Rows near named flat spaces through zero:
zl_td: [  8 -30  12  25   4   5   5 -11 -17  15 -24 -36  14  10  -2  14  -3 -26
  14 -22  -5   2   0 -19 -26  29   2 -28  23  29  26]
qg_nh: [-23  14  18 -20 -15   1 -26 -32  47   8   2 -21   9  -3   4  -5  17  17
  14  18  10  15 -17  12   6  45  -1  16   9  10  25]
qg_nh: [-44  -5  37  15  -8  -6   2   3  11  29 -15  30 -29   7 -23  51  37  10
  23  36  32  -7 -16 -46  19   2   3 -15  14 -13 -14]
ns_mz: [-23 -30   0  33  -5   3   5 -17 -45  47 -32  -2   4  22   1   1 -32 -54
  -3 -26   4 -16 -16 -34 -12  23  -7 -42  20  40  37]
zl_td: [  0  23   2 -27 -10  15 -12 -30  14 -36  27  -9   6 -11  27 -14  23  -4
  -9  25  22   3  17  25  17 -30  13  45   8 -30 -29]
ns_mz: [ 30  -1   7   0  11 -19  22  41  -4  -5  -1  14 -10   8   5  11  22  -4
   1  13 -23   1   6  -1 -12  -3  -2 -15 -24  19  18]
jq_jl: [ 13  -2  -8   1  18   0   3  -7 -17  19  24  49  20  -9  -8  -7 -37 -10
   1 -13  11 -42  -7 -26  -1 -32  -8  11   3 -30 -31]
ns_mz: [ 18  -4 -10  20 -13  -5  -2  10  41 -30   1 -24   8   7 -36  12 -16  23
   5  10   2   4  47   3  -8  24 -23  -8 -18   5  -9]
fm_lb: [ 25  15 -14 -19   5  -8  23  -6  -6   8 -21  -1  -1   5  25 -13  36 -32
 -11 -17  -3  18 -10  37 -18  18   4 -15  -6  26  41]
fm_lb: [-31   2  28 -21  35  -9   8  10   7  -2   5  40  17 -33 -16   8  26  17
  27  -3   9 -11 -48 -27  -1  -8  17  30  36 -57 -46]
fm_lb: [ 28   5   4  -6 -36  34  -7  23   6  25  -5 -62 -44  15   5  27  40  -9
 -21  20  21  22  40  29   4 -19  -3 -31   0  16  -9]
zf_lg: [ 19 -11  12  12 -20  12  -9   2  19 -25   4 -57   0  11  -1  15  10   0
   3  21   0  13  43   6  -7  10  -3  -4   0  18   1]
zl_td: [-10 -21  21  14  10  -4   8  16 -22   0  -5   0   7   3   0  11   0 -21
   9   4  -8 -11  -6 -31  -9  -2   5  -6  16   5  -3]
zf_lg: [-20  -8  39   1  -9  -6 -13   8  15   3   0 -19 -11   8   9  19  26  13
  18  36 -12  12 -10 -17   6  22   8   0   2  24  26]
ns_mz: [ 24 -18  -8  26  -8 -11  19  60   1  23 -10  -2   2  24 -36   6 -33 -37
 -14   2  -7 -22  35 -18 -26  23 -41 -48 -16  35   7]
fm_lb: [-13 -11   8  11   0  -8 -28 -23  10 -36  24 -11  25   0  10 -19 -44  30
  14  11 -31  -3   2 -14   9  15   3  32 -12  12  19]
ns_mz: [-18  -9  12  15   2 -17   0   1  14 -24   0   5  18   4 -11   1 -13   1
  13  15  -8  -6   6 -21  -3  25  -7   7  -1   8   7]
fm_lb: [-41   2  -2   8  -8  -3   0 -31 -18 -21 -13   8  -3   5  17  -9   3 -16
  -5   5   9   8  -7  -3  17  -1  13  11   9   1   8]
zl_td: [  4  18  -8  14 -20   2  30 -18 -14 -49  -3  29 -36  14  15  35  57 -28
 -18  45  50   1  58   6  26 -64  12   6 -13 -29 -41]
zf_lg: [ -5 -13  16 -10  -7  35 -14  30 -35  64 -18 -49 -43  -2  10  18  23   4
  -8 -20  -6  22 -31   5   3 -19  19 -33  27  10   0]
jq_jl: [-13  31  -7 -24 -11 -13  -7  -6  65 -21  -9  -9  -7  -8 -15  -3  34  46
   6  14   6  36  -4  40   8  43  -5  12 -15  -4  12]
zf_lg: [ 15  13  33 -34  -9  13 -17  13 -10  76  36  25 -17   7  35   2  14 -28
  -8  38  10 -32 -25 -13  11 -32  -4   2  -1  10  11]
qg_nh: [-18   8  27 -16 -16   1 -26 -17  29  16  10 -16  -2   4  15   1  15  12
  11  31   1   8 -15   1  11  26   2  12   2  19  28]
jq_jl: [ -7 -18  26  -8  19  13  -7  39 -72  59  37  45  -3  -4  26 -11 -39 -38
 -12   3 -15 -55 -38 -52   9 -68   7   6  17 -13 -26]
qg_nh: [-42   3   6  -4 -14   4 -38 -18  52 -26  11 -33  23 -12 -25 -17 -31  44
  12   8   0  12  -1   3  11  43  -9  30  12 -11 -11]
ns_mz: [ 24   1  17  11  10 -36  29 -11  -5 -43  -4  28  -2  17  35  18  47 -11
  16  35 -20   8  11  -5  -5   4  15   4 -33  32  51]
fm_lb: [-21  -1 -23  20  -8  -4   9 -21 -25   0 -17  22  -6  13   1  -7 -21 -23
 -14 -11  11  -5   5  -5   9  -3  -4 -13  -6   8   9]
jq_jl: [  3   6  -5   0  20 -22  11  -1  30 -64  -9  -2   9 -17 -13   5  25  54
  22  -7 -21  31   0  18  -4  19  15  21 -13 -17  -2]
zf_lg: [-25  -2 -24  37   1   4  12 -61  -2 -42 -30  16 -14  -8 -28  37  17  37
  17 -22  40  18  17  -7  20 -20  20   2  10 -48 -40]
qg_nh: [-52   2  -3   3  -8  -5  -8  -5  -3  34 -24  16 -11   4 -11  -8 -13   1
  -3 -10   5   6 -37  -9  13  29  -5 -15   8  11  20]
fm_lb: [ 33   1 -14  10   7 -18  14  22   7  -4   8  25   4   7 -14   2 -17   5
  -1   1 -13 -13  19  -3 -10   0 -18 -11 -31   9   7]
fm_lb: [-18 -23  19  25   5 -26   8  18   2  10 -20   4  12  16 -15   8 -15 -12
  17   5 -23  -5 -13 -34 -17  52 -13 -26  -3  42  44]
jq_jl: [-26  12 -36   0  26 -36  13  70  -3 -58   5  50  -6 -20 -32 -34 -45  65
 -14 -17 -55  11 -15  10  16 -12  -4  20 -43 -28 -26]
fm_lb: [ 30  -3  -3  -2  19 -12  16  10 -17  29 -19   8 -14   1  11   9  21  13
  10 -27 -27  15 -30   9 -15   9  11 -27 -15  24  44]
zf_lg: [-39 -18  28  10   2  16 -18   0 -20  23 -20 -27 -35  -9  -2  33  25  46
  22  -9  -8  27 -39 -21  18  -9  33 -10  25  -9  -4]
qg_nh: [ 11  -7 -23  34  28 -25  38  -3  -3 -60  -5  54  18 -10 -38  19 -11  14
  14 -14  10 -18  29 -24  -6 -23  -3   9 -11 -46 -49]
jq_jl: [ 22 -10  -8  -3  19  11  16 -10 -26   1 -13 -18  17 -10   9  -6   9 -28
   0 -39   1   2  -7   9 -24  -6  13  -5  26  -7  -6]
qg_nh: [ 37   0  -1  -9   4   4   5   5   6   3   4 -22  13   0   7  -5   7 -14
  -1  -8  -5   1  11  16 -21   8  -4  -5   0  12  10]
qg_nh: [ 22  -6  23 -13  28 -20  22  54  26 -17  13   9  37 -13 -22  -2   9 -15
  15  10 -14 -19   0 -15 -34  21 -15   9  10 -11 -20]
zf_lg: [  8   1  23   1  -6 -18   3  16  12   5  19  24   5  16   8   6   2 -21
   4  44  -3 -23  12 -22  -1   6 -15   1 -18  22  18]
zf_lg: [ -4 -16  10  -9  15   4  -8   4   1  16  -9 -36  33 -10  -2 -22 -18 -14
   9 -32 -20   3 -29  -1 -28  43  -1  -3  30  16  19]
zf_lg: [ 16  -8   7 -13   6  12   2   8 -14  55  -1  -9  16   1   6 -11  -8 -48
  -6 -19   6 -20 -18  -5 -24  11 -10 -19  25  14  10]
jq_jl: [ -5 -18  13  19  -2  -6  -1  49 -19  66   4  33 -17  16 -23  16 -37 -10
  -2   9  -9 -35 -13 -47   0  -4 -24 -38 -11  20   6]
ns_mz: [-32  11 -12 -14  -2  12  -8   5 -20  12  19  33   1 -10   0 -27 -32 -18
 -24  -2  18 -25 -12  -6  20 -37  -5  21  13 -36 -45]
qg_nh: [  6  -9  12   2   1   7  -2  25   6  -3   8 -17   3  -3 -14  10  -1   2
   3   8  -1  -6  13 -10  -6  -6  -4   0   9  -9 -25]
fm_lb: [ -9  -2 -27   3  14   1  -9 -44 -25   5   2  23  19  -9  10 -29 -45   8
   0 -42  -9  -8 -27   1   5  -5   8  14   1  -8  10]
zl_td: [ 12 -17  16  17  -7   9 -17   2 -31  27  21   3 -18  14  18  15 -23   4
   2  17 -14 -19   4 -30  13 -35   5  -8 -13  17  10]
jq_jl: [ 29  20 -30   1   4 -23  30  15  -1 -19  -1  47 -13   7   0  -1  10  -2
 -15   5  -1  -2  21  19   2 -18 -10  -7 -42   0   5]
zl_td: [  8  13   0 -17 -10   9 -20 -21   1  -4  26  -3  -2  -1  30 -15  -3   7
  -7  16  -2  -1   3  15  16 -22   8  25 -11   0   5]
zl_td: [-10 -23  10  13  25 -18  19  62   3  44 -28  12  11  -4 -52  11 -18  -1
  16 -30 -19 -11 -35 -33 -32  47 -21 -42  15  10   4]
jq_jl: [ -1  13   9 -13 -20  -2   0   8  35  14 -26 -35 -22  10   0  13  50   6
   1  14   5  36  -1  30  -4  44  -3 -23  -4  32  37]
ns_mz: [-30 -21  56   6  15 -44  11  45  28 -20   2  10  46  10  -9  -6  -2 -37
  27  45 -33 -20 -16 -49 -29  74 -19   6   9  41  38]
qg_nh: [ -1  -2  11 -27   7  17  -5  67 -25  -2  23 -23  -2 -13  11 -26  -9 -18
 -25   3 -23  -5  -5   7  -2 -36   4  14  16 -15 -39]
qg_nh: [  6  24 -14  -2  18 -22  40 -42 -34 -20 -10  82 -21   1  36  15  55 -15
   0   7  23  -2 -11   5  19 -49  28  12 -20 -24   5]
jq_jl: [ -9   6 -29  12   1 -13   1  12   6 -14   9  38   4  -1 -27 -15 -48  19
 -11  -6  -4 -15  11  -5  11  -7 -20   5 -24 -15 -19]
jq_jl: [ -9 -12   8  15  -1   2 -10 -12   0 -16   4 -11   8   1  -4   6 -13  10
  11   4  -3  -3   8 -16   3   1   4   8   5  -2  -5]
zf_lg: [ 18 -13  -9   3  19   3  10  10 -28  34   6  24  22  -4  -9 -12 -37 -34
  -5 -31   1 -35 -11 -20 -19 -12 -12 -11  13  -8 -14]
ns_mz: [ 35  16  25 -44  -9   7   9  38  17  17  10 -34   5   6  31 -13  51 -60
 -18  30   3   3   9  32 -25  14  -9  -3  10  27  18]
ns_mz: [ 47  27  -6 -34   5   5  -2   5  38  12  17   0  -5 -15  -3   5  32  33
   4   0   7   9   1  36  -5  -7  -3   9 -14 -20 -11]
fm_lb: [  1 -22  23  10 -17  20 -28   7  -1  34  -7 -62 -19  10   3  19  -1  20
  10   1 -18  18  -5  -7  -2  18   6 -25   8  36  28]
zf_lg: [-29   7  23 -13  -1 -12   0 -11  15  21 -16   8  -1   3  10   2  32  -9
  12  13   4  10 -36  -3   0  38   5  -3  11  18  36]
zl_td: [ 21   8  13  -9   0   7   0 -42  17 -40  17 -12  16  -7  21  10  37  -6
  13  22  22   1  25   9   0 -16  15  33  10 -21 -17]
ns_mz: [  3   4 -23  19 -12   4   0 -32  -5 -35   1   3 -12   5   2   7  -5  16
  -6   2  12   8  32   9  18 -26   6   8 -17 -12 -12]
zl_td: [ -1  17 -28   2 -35  29  -4   5  -1  22  -4  -7 -44   9 -15  13   4  -2
 -33   6  43   4  36  22  25 -39 -12 -21  -7 -19 -40]
zl_td: [ 32   0  35 -19 -19  34 -23 -22 -24  21  46 -22  -8  10  59   7  21 -42
  -9  46  18 -24  22  -7  12 -60  15  22  11   4  -8]
zl_td: [  2 -10  14  -4   7   2  -7  43  -2  49   8   7  -2  -3 -19   3 -21   4
   3  -4 -12 -19 -22 -23  -8   4 -14 -17   5   3  -6]
[ -6   1   9  -5  31 -25  16   0 -28  30   1  72   0  -5  13   1   3   0
  14  -8 -14 -20 -52 -27   2 -12  11   1  -8  -4  21] : ns_mz
[ 13 -19 -29  40 -22  14   2 -34 -13  42 -28 -16   1  26 -21  10 -40 -36
  -9 -30  27 -13  29  -9 -13  22 -25 -50   2  32  22] : ns_mz
[  5   3  22 -26  13   5  -2  23  -2  69   7  22  -3  -9  -1   4  11 -10
   6  -3   5 -19 -43 -14  -8  -1  -4 -10  17  -5  -1] : jq_jl
[ 24  -5  10 -11  27 -23  -8  -8  10 -17  14  -1  27 -10  22 -18  -8  37
  26 -11 -54  10 -31   5 -15  29  13  21 -20  24  52] : fm_lb
[ 27  20   6 -25 -19  37 -19 -10 -24  64  37  23 -46   1  30  20  21  -3
 -19  25  38 -23   2   2  33 -86   9   4  -5 -28 -34] : zf_lg
[ 44 -15 -18  25 -13   1  -9  36  26  20  24  -7  18  15 -47   0 -75   2
  -8   1  -5 -37  52 -17 -18  12 -51 -26 -27  16 -13] : fm_lb
[-22  15   4 -21   2 -19  11 -16  25  11 -24   7  20   1   8 -21  24 -31
   3  -3   5  12 -32  18 -15  62  -7  -3  11  24  45] : zf_lg
[-21  12 -21   0  -5  -2   1 -21   7 -41  -8  -1   0  -5  -1 -13   0  13
  -7  -5   6  18   8  21  13   1   6  17  -3 -15 -10] : zl_td
[-41  -7   6   9 -20   2 -19  17  12 -26 -15 -50 -14   6  -6  -6  -6  26
  -4  10 -22  34   4   9  11  30   3  -2   0  23  14] : jq_jl
[-29  10   2 -22   1   9 -24   3  10 -20  26  -2  11 -20   1 -27 -21  23
  -5   5  -5  -1 -13   5  17 -14   5  41  11 -31 -34] : zl_td
[ 29  -2  22  -1  10 -27   0  -2  21 -22  26  16  24   7  16   0   0   5
  20  32 -26 -14   8 -13 -10  17  -5  18 -27  24  35] : qg_nh
[ 10   5  26 -20  18 -26  27  30  -8  42  -9  39   2   7  19   2  38 -43
   5  13 -10 -12 -38 -11 -20  21  -4 -18  -2  28  43] : qg_nh
[ 10   6  10 -27 -13  33 -21  13   8  -3  18 -57  -4 -12  12  -9  14   1
 -13   6   5  13  12  27   1 -19   8  17  22 -14 -31] : qg_nh
[ 13   9   0 -36  -6  29  -4  48 -13  44   6 -31 -14  -7   8 -17  10 -30
 -30 -10   4   1  -9  26  -8 -20  -5 -12  20  -4 -22] : ns_mz
[-20  22   3 -24   8 -20  14   8  -8 -36  10  37   3  -4  32 -26  22 -21
 -14  25  -8   1 -13  13  12 -14  11  32 -10  -6   4] : zl_td
[ 18 -12  41   4  13  -5  -1 -24  10   1  10   3   8  -3  10  38  38  13
  39  22   4  -7  -7 -29  -7  -1  17  10  10  -4   7] : jq_jl
[ -7  33  -8 -25 -10  -1   4 -15  -1  28   3  46 -31   2  20   1  33  -5
 -15  18  28  -1 -16  19  25 -27   4   4 -14 -12   2] : zf_lg
[-16   4 -12   7 -11   5 -20 -10  40 -38  15 -12  13 -11 -35  -3 -30  42
   5   6  12   1  27   2  12   6 -12  24  -1 -32 -41] : ns_mz
[  8  -1  -8  -3   4  20 -25  -9   0   3  31   1   3 -18 -12  -2 -36  41
   3 -11   3 -15   3  -7  15 -38   3  23   2 -39 -45] : fm_lb
[-34 -11  34 -28  26  -7   1  36 -26  95  -3  38  26  -8   3 -26 -19 -59
   3 -17  -8 -40 -84 -41 -22  31 -12 -15  43  14  20] : ns_mz
[ 29 -18  14  37  15 -17  40  -8  11 -28 -24  14   4   6 -30  60  47  -6
  33   7  25  -5  34 -30 -22   4   2 -22   5 -14 -17] : zl_td
[ 10 -28  51  -2  12  15  -4   8 -19  65  -8 -26   1   1  10  32  29 -24
  26  -3  -1 -11 -35 -36 -23  10  13 -25  40  18  17] : jq_jl
[-20  14 -25 -17  17 -25  11  26   4 -23 -14  16  12 -11  -2 -44 -16  12
 -12 -26 -36  20 -30  29  -6  33  -3   8 -15   9  24] : zf_lg
[ 29 -19   0  20   4   7   0  28  -9 -27  20 -17   6   0 -13  10 -26   9
   0   3 -14 -13  38 -15  -7 -28  -5   2  -8  -9 -31] : qg_nh
[-14  13  25 -45   6  14 -11  15 -12  19   9 -15  -9 -16  37 -17  38  -8
  -7   6  -9  14 -43  19   6 -14  24  21  24  -7   0] : jq_jl
[ 14  22 -39  30 -20 -16  17  27   0  11   0  77 -73  19 -35  44  -2  55
 -17  25  19  -6  37  -4  43 -58 -18 -32 -72 -18 -23] : zl_td
[  0  32  13 -57   9   8 -35  -3  50 -19  60   8  28 -37   7 -33  -5  46
   6  22  -1  -9 -18  21  15 -16   3  72   5 -53 -45] : zl_td
[-13  -2  27 -10 -12   6 -14  15  39 -14  15 -34  24  -2 -13  -4   0 -15
   4  31  10  -7  19  -7  -9  27 -16  16  22  -2 -19] : fm_lb
[-48 -18  50  -6  10   0 -29  -3  22 -12  13 -24  29 -17  -6   0  -4  25
  34  17 -15  -1 -34 -35   1  30  13  34  38 -12  -9] : fm_lb
[ 21 -11  46  -8 -12  23 -22 -22   5  55  28 -16   8   9  20  24  13 -34
  15  34  28 -33   4 -31  -5 -10  -3   0  25   9   1] : zf_lg
